Below are the code and all the weights of a small trained network. Each question names an input and a class and asks about switching units off, where a switched-off unit gives its printed mean instead of its output.

import numpy as np


def w(rows, s, z=0):
    codes = np.array(rows[::2]) - 128.0
    scale = np.full(codes.shape[1], s)
    scale[-1] = z or s
    return codes * scale


def norm(h):
    return h / np.sqrt((h * h).mean(-1, keepdims=True) + 1e-5)


def f(y):
    return y / 2 * (1 + np.tanh(0.7978845608 * (y + 0.044715 * y**3)))


def log_softmax(a):
    a = a - a.max(-1, keepdims=True)
    return a - np.log(np.exp(a).sum(-1, keepdims=True))


def net(x, mask):
    res = np.array(x, float).reshape(1, 7) / 4 @ E
    u = 0
    for l in range(2):
        y = f(norm(res) @ A[l][:, :-1].T + A[l][:, -1])
        res = res + np.where(mask[u : u + 12], y, B[l][:, -1]) @ B[l][:, :-1]
        u += 12
    return log_softmax(norm(res)[-1] @ U[:, :-1].T + U[:, -1])


A, B = {}, {}
E = w([
[105,108,138],'x0',
[179,131,237],'x1',
[46,104,63],'x2',
[111,153,179],'x3',
[86,224,161],'x4',
[241,195,105],'x5',
[94,2,188],'x6',
],0.0055)
A[0] = w([
[156,192,129,209],'L0N0',
[190,66,152,101],'L0N1',
[113,199,158,20],'L0N2',
[164,186,167,54],'L0N3',
[95,85,219,61],'L0N4',
[156,50,96,39],'L0N5',
[29,198,128,104],'L0N6',
[100,201,173,92],'L0N7',
[195,63,146,1],'L0N8',
[169,249,129,140],'L0N9',
[39,80,183,73],'L0N10',
[119,118,65,181],'L0N11',
],0.011,0.0031)
B[0] = w([
[83,157,186,197],'L0N0',
[221,168,32,183],'L0N1',
[255,168,142,133],'L0N2',
[187,94,204,149],'L0N3',
[64,124,74,206],'L0N4',
[170,168,170,162],'L0N5',
[173,147,133,232],'L0N6',
[181,131,215,158],'L0N7',
[199,124,97,157],'L0N8',
[98,184,210,245],'L0N9',
[39,125,168,255],'L0N10',
[108,189,125,199],'L0N11',
],0.0067,0.0041)
A[1] = w([
[172,83,145,226],'L1N0',
[80,52,139,214],'L1N1',
[142,142,140,8],'L1N2',
[116,146,179,220],'L1N3',
[126,227,132,12],'L1N4',
[116,162,132,5],'L1N5',
[75,199,34,154],'L1N6',
[50,120,165,73],'L1N7',
[59,144,130,125],'L1N8',
[250,23,108,91],'L1N9',
[86,165,12,100],'L1N10',
[197,184,95,51],'L1N11',
],0.013,0.0016)
B[1] = w([
[154,149,98,155],'L1N0',
[23,227,139,245],'L1N1',
[173,113,114,120],'L1N2',
[120,55,100,190],'L1N3',
[134,128,125,223],'L1N4',
[145,133,110,135],'L1N5',
[161,1,124,253],'L1N6',
[102,75,114,240],'L1N7',
[144,134,158,228],'L1N8',
[175,163,2,229],'L1N9',
[159,27,179,231],'L1N10',
[41,117,135,209],'L1N11',
],0.008,0.0048)
U = w([
[3,128,128,165],'0',
[113,230,175,103],'1',
[98,79,161,19],'2',
[172,158,213,98],'3',
[186,147,45,179],'4',
[130,37,121,254],'5',
],0.017,0.0027)

Each question gives the input, the list of numbers given to net, and the class t.
The units are the neurons (one row each of A and B). Each row of codes is followed by its name. A weight is (code - 128) times the scale printed after its matrix; where a second scale follows, it is the last column's (A, B and U).
mask holds one flag per neuron, layer by layer. A switched-off neuron (its flag False) gives its mean, the last column of its row in B, instead of its output. The means were averaged over made-up inputs and are rounded, as every weight is.
A unit's drop is (log p(t) with every unit on - log p(t) with that unit switched off) / (log p(t) with every unit on - log p(t) with every unit switched off).
The circuit of an input: a set's keep is (log p(t) with only the set's units on - log p(t) with every unit switched off) / (log p(t) with every unit on - log p(t) with every unit switched off). Starting from the 12 units with the biggest drops (on a tie, the unit counted first), units are removed one at a time, each time the one whose removal leaves the highest keep (on an exact tie, the one counted first), for as long as the keep stays at least 0.8.
units of the circuit, in order: the units of the circuit, biggest drop first
k most important neurons: the k neurons with the biggest drops, biggest first
top k neurons in layer l: the k neurons of layer l with the biggest drops, biggest first
drop when u is switched off: that unit's drop, to one decimal
input [-4,-8,0,5,7,-5,-6], class 1: top 3 neurons in layer 0 => (L0N9; L0N7; L0N6)
input [4,5,6,-1,-4,3,-5], class 5: units of the circuit, in order => (L1N6)
input [2,-4,1,-6,-7,-7,6], class 0: 2 most important neurons => (L1N1; L1N6)
input [1,1,-6,-8,-5,-6,7], class 4: units of the circuit, in order => (L1N9; L0N1; L0N8)
input [8,4,0,-4,-6,-2,3], class 4: units of the circuit, in order => (L0N1; L1N9)
input [0,-7,-3,-2,3,-2,-6], class 5: top 2 neurons in layer 1 => (L1N6; L1N1)
input [0,-8,-7,-4,4,-7,-8], class 5: 3 most important neurons => (L1N6; L1N1; L0N5)
input [-6,-5,-2,-2,5,7,2], class 1: 2 most important neurons => (L1N10; L1N6)
input [-3,-1,-1,0,-5,5,-5], class 1: top 3 neurons in layer 1 => (L1N10; L1N11; L1N9)
input [8,2,-4,4,-7,5,-7], class 1: 2 most important neurons => (L1N6; L1N10)
input [1,7,-1,4,4,-2,7], class 0: 2 most important neurons => (L0N4; L1N1)
input [0,-7,-6,-1,-6,-4,7], class 4: top 2 neurons in layer 1 => (L1N9; L1N11)
input [-2,8,-5,8,-6,-4,1], class 4: 2 most important neurons => (L0N1; L1N9)
input [8,-8,-5,-4,-6,1,0], class 4: units of the circuit, in order => (L1N9)
input [4,6,6,4,-6,8,-6], class 1: top 2 neurons in layer 1 => (L1N6; L1N10)
input [2,0,-1,4,-6,3,-6], class 1: top 2 neurons in layer 1 => (L1N6; L1N10)
input [-1,7,6,0,-1,-1,-3], class 3: drop when L0N2 is switched off => 0.2
input [3,3,8,0,6,0,-5], class 1: drop when L1N6 is switched off => 0.1
input [6,3,1,-4,2,0,5], class 0: drop when L1N1 is switched off => 0.3
input [-3,4,3,1,-2,2,5], class 4: most important neuron => (L0N1)
